Here is a tiny trained network, its code and every weight. The questions are about switching its units off for an input and a target symbol, where a switched-off unit gives its printed mean instead of its output.

import numpy as np


def w(rows, s, z=0):
    codes = np.array(rows[::2]) - 128.0
    scale = np.full(codes.shape[1], s)
    scale[-1] = z or s
    return codes * scale


def f(y):
    return y / 2 * (1 + np.tanh(0.7978845608 * (y + 0.044715 * y**3)))


def softmax(a):
    e = np.exp(a - a.max(-1, keepdims=True))
    return e / e.sum(-1, keepdims=True)


def log_softmax(a):
    a = a - a.max(-1, keepdims=True)
    return a - np.log(np.exp(a).sum(-1, keepdims=True))


def net(x, mask):
    ids = ['αδεηλσψω'.index(c) for c in x.split()]
    T = len(ids)
    res = E[ids] + P[:T]
    r = res
    for j in range(3):
        rows = slice(3 * j, 3 * j + 3)
        q, k, v = (r @ M[0][rows].T for M in (Q, K, V))
        z = softmax(np.where(np.tri(T) > 0, q @ k.T / 3**0.5, -1e9)) @ v
        o = O[0][rows]
        res = res + np.where(mask[j], z, o[:, -1]) @ o[:, :-1]
    y = f(res @ A[0][:, :-1].T + A[0][:, -1])
    res = res + np.where(mask[3:19], y, B[0][:, -1]) @ B[0][:, :-1]
    return log_softmax(res[-1] @ U[:, :-1].T + U[:, -1])


Q, K, V, O, A, B = {}, {}, {}, {}, {}, {}
E = w([
[125,86,98,80],'α',
[112,80,135,130],'δ',
[184,180,128,131],'ε',
[249,41,109,136],'η',
[120,143,119,177],'λ',
[152,144,159,171],'σ',
[113,118,90,120],'ψ',
[152,113,113,88],'ω',
],0.019)
P = w([
[87,195,189,82],'0',
[122,143,130,142],'1',
[153,122,106,164],'2',
[173,107,86,184],'3',
[185,92,71,205],'4',
[195,78,58,219],'5',
[205,66,47,236],'6',
[207,50,36,254],'7',
],0.0062)
Q[0] = w([
[155,112,243,86],'h0',
[169,53,120,116],'h0',
[221,73,83,189],'h0',
[52,135,168,129],'h1',
[24,113,94,124],'h1',
[183,129,131,111],'h1',
[133,188,5,114],'h2',
[20,120,237,249],'h2',
[27,195,130,56],'h2',
],0.021)
K[0] = w([
[63,180,94,117],'h0',
[135,152,83,168],'h0',
[197,62,44,181],'h0',
[73,134,127,123],'h1',
[92,151,181,172],'h1',
[153,111,97,133],'h1',
[137,69,119,222],'h2',
[44,252,66,85],'h2',
[63,136,250,98],'h2',
],0.024)
V[0] = w([
[181,63,253,104],'h0',
[40,61,78,70],'h0',
[188,144,92,43],'h0',
[108,127,118,151],'h1',
[105,160,94,81],'h1',
[78,146,94,153],'h1',
[185,99,107,71],'h2',
[147,159,75,100],'h2',
[157,139,107,97],'h2',
],0.015)
O[0] = w([
[172,48,13,239,162],'h0',
[185,254,130,148,2],'h0',
[68,112,151,197,193],'h0',
[98,135,105,112,107],'h1',
[139,88,83,109,89],'h1',
[70,131,54,85,68],'h1',
[70,212,49,113,204],'h2',
[114,180,174,79,170],'h2',
[106,177,121,92,167],'h2',
],0.0096,0.0079)
A[0] = w([
[183,227,143,198,41],'n0',
[146,70,77,66,168],'n1',
[222,75,126,17,106],'n2',
[205,157,189,37,163],'n3',
[119,104,99,135,38],'n4',
[251,106,87,77,181],'n5',
[91,195,147,155,188],'n6',
[107,175,87,119,112],'n7',
[81,113,86,118,37],'n8',
[123,133,183,47,12],'n9',
[130,152,105,138,75],'n10',
[157,210,141,161,199],'n11',
[196,171,103,174,104],'n12',
[142,146,122,134,101],'n13',
[136,145,121,131,81],'n14',
[157,129,100,83,133],'n15',
],0.017,0.011)
B[0] = w([
[201,220,252,88,186],'n0',
[154,161,200,147,241],'n1',
[207,243,95,145,158],'n2',
[35,154,116,13,231],'n3',
[207,167,133,131,171],'n4',
[186,49,134,59,203],'n5',
[142,146,141,210,234],'n6',
[93,132,178,84,170],'n7',
[136,136,145,50,146],'n8',
[241,71,135,204,154],'n9',
[136,146,87,109,132],'n10',
[141,121,13,167,250],'n11',
[51,123,109,98,254],'n12',
[168,120,91,113,116],'n13',
[155,152,104,87,108],'n14',
[176,92,147,122,131],'n15',
],0.025,0.0061)
U = w([
[187,178,86,124,77],'α',
[194,60,49,66,156],'δ',
[67,99,211,119,253],'ε',
[169,128,114,83,88],'η',
[152,149,152,2,51],'λ',
[240,116,146,123,98],'σ',
[54,122,54,56,106],'ψ',
[159,98,57,188,106],'ω',
],0.0043,0.0057)

Each question gives the input, a string of symbols that net reads in full, and the target symbol t.
The units are the heads (3 rows each of Q, K, V and O) and the neurons (one row each of A and B). Each row of codes is followed by its name. A weight is (code - 128) times the scale printed after its matrix; where a second scale follows, it is the last column's (O, A, B and U).
mask holds one flag per unit, heads first, then neurons. A switched-off unit (its flag False) gives its mean, the last column of its rows in O or B, instead of its output. The means were averaged over made-up inputs and are rounded, as every weight is.
A unit's drop is (log p(t) with every unit on - log p(t) with that unit switched off) / (log p(t) with every unit on - log p(t) with every unit switched off).
The circuit of an input: a set's keep is (log p(t) with only the set's units on - log p(t) with every unit switched off) / (log p(t) with every unit on - log p(t) with every unit switched off). Starting from the 12 units with the biggest drops (on a tie, the unit counted first), units are removed one at a time, each time the one whose removal leaves the highest keep (on an exact tie, the one counted first), for as long as the keep stays at least 0.8.
circuit, biggest first: the units of the circuit, biggest drop first
most important unit: the unit with the biggest drop
top k neurons: the k neurons with the biggest drops, biggest first
which heads matter: for each layer, one digit per head in row order, 1 if its drop is at least 0.15 and else 0, layers parted by /
input ε ψ ψ ε ε δ δ δ, target δ: which heads matter : 100
input ψ ψ ψ ε α σ, target α: circuit, biggest first : h0, n0, n11
input ε ψ δ η ψ σ, target ε: top 2 neurons : n12, n0
input ψ λ ε ε ε λ, target ε: circuit, biggest first : n11, h0
input λ ψ σ α λ, target α: most important unit : h0
input ε σ ε ψ λ σ, target λ: circuit, biggest first : h0, n3
input ε ω δ ω, target δ: circuit, biggest first : n5, h2, h1
input ψ ε δ η λ ω, target ψ: circuit, biggest first : h1, h0, h2, n12
input ψ ψ ω η δ, target σ: top 2 neurons : n4, n1
input η δ ε ε ψ ψ, target λ: circuit, biggest first : n8, h2, n7
input δ ε ε δ α α, target α: top 4 neurons : n0, n11, n6, n3
input ω ψ δ α ε σ α, target σ: circuit, biggest first : n3, n1, n12
input λ ε σ ψ σ σ, target σ: circuit, biggest first : n3, n12
input ε σ ε ψ λ, target ψ: which heads matter : 100
input σ ε δ λ, target δ: circuit, biggest first : h2, h0, n5, n11
input λ ε δ ε ε λ ω, target λ: circuit, biggest first : h0, n3, n2
input λ δ ψ, target δ: circuit, biggest first : h0, h2, n5, n11
input ψ ψ ε ε δ ε, target δ: top 3 neurons : n5, n0, n6
input ψ ε ε λ α ψ ε, target ψ: most important unit : n3
input λ λ ε λ λ ε ω, target ε: which heads matter : 101
input ε δ ε ε ψ α ψ, target α: most important unit : n11
input α σ ε, target σ: which heads matter : 111
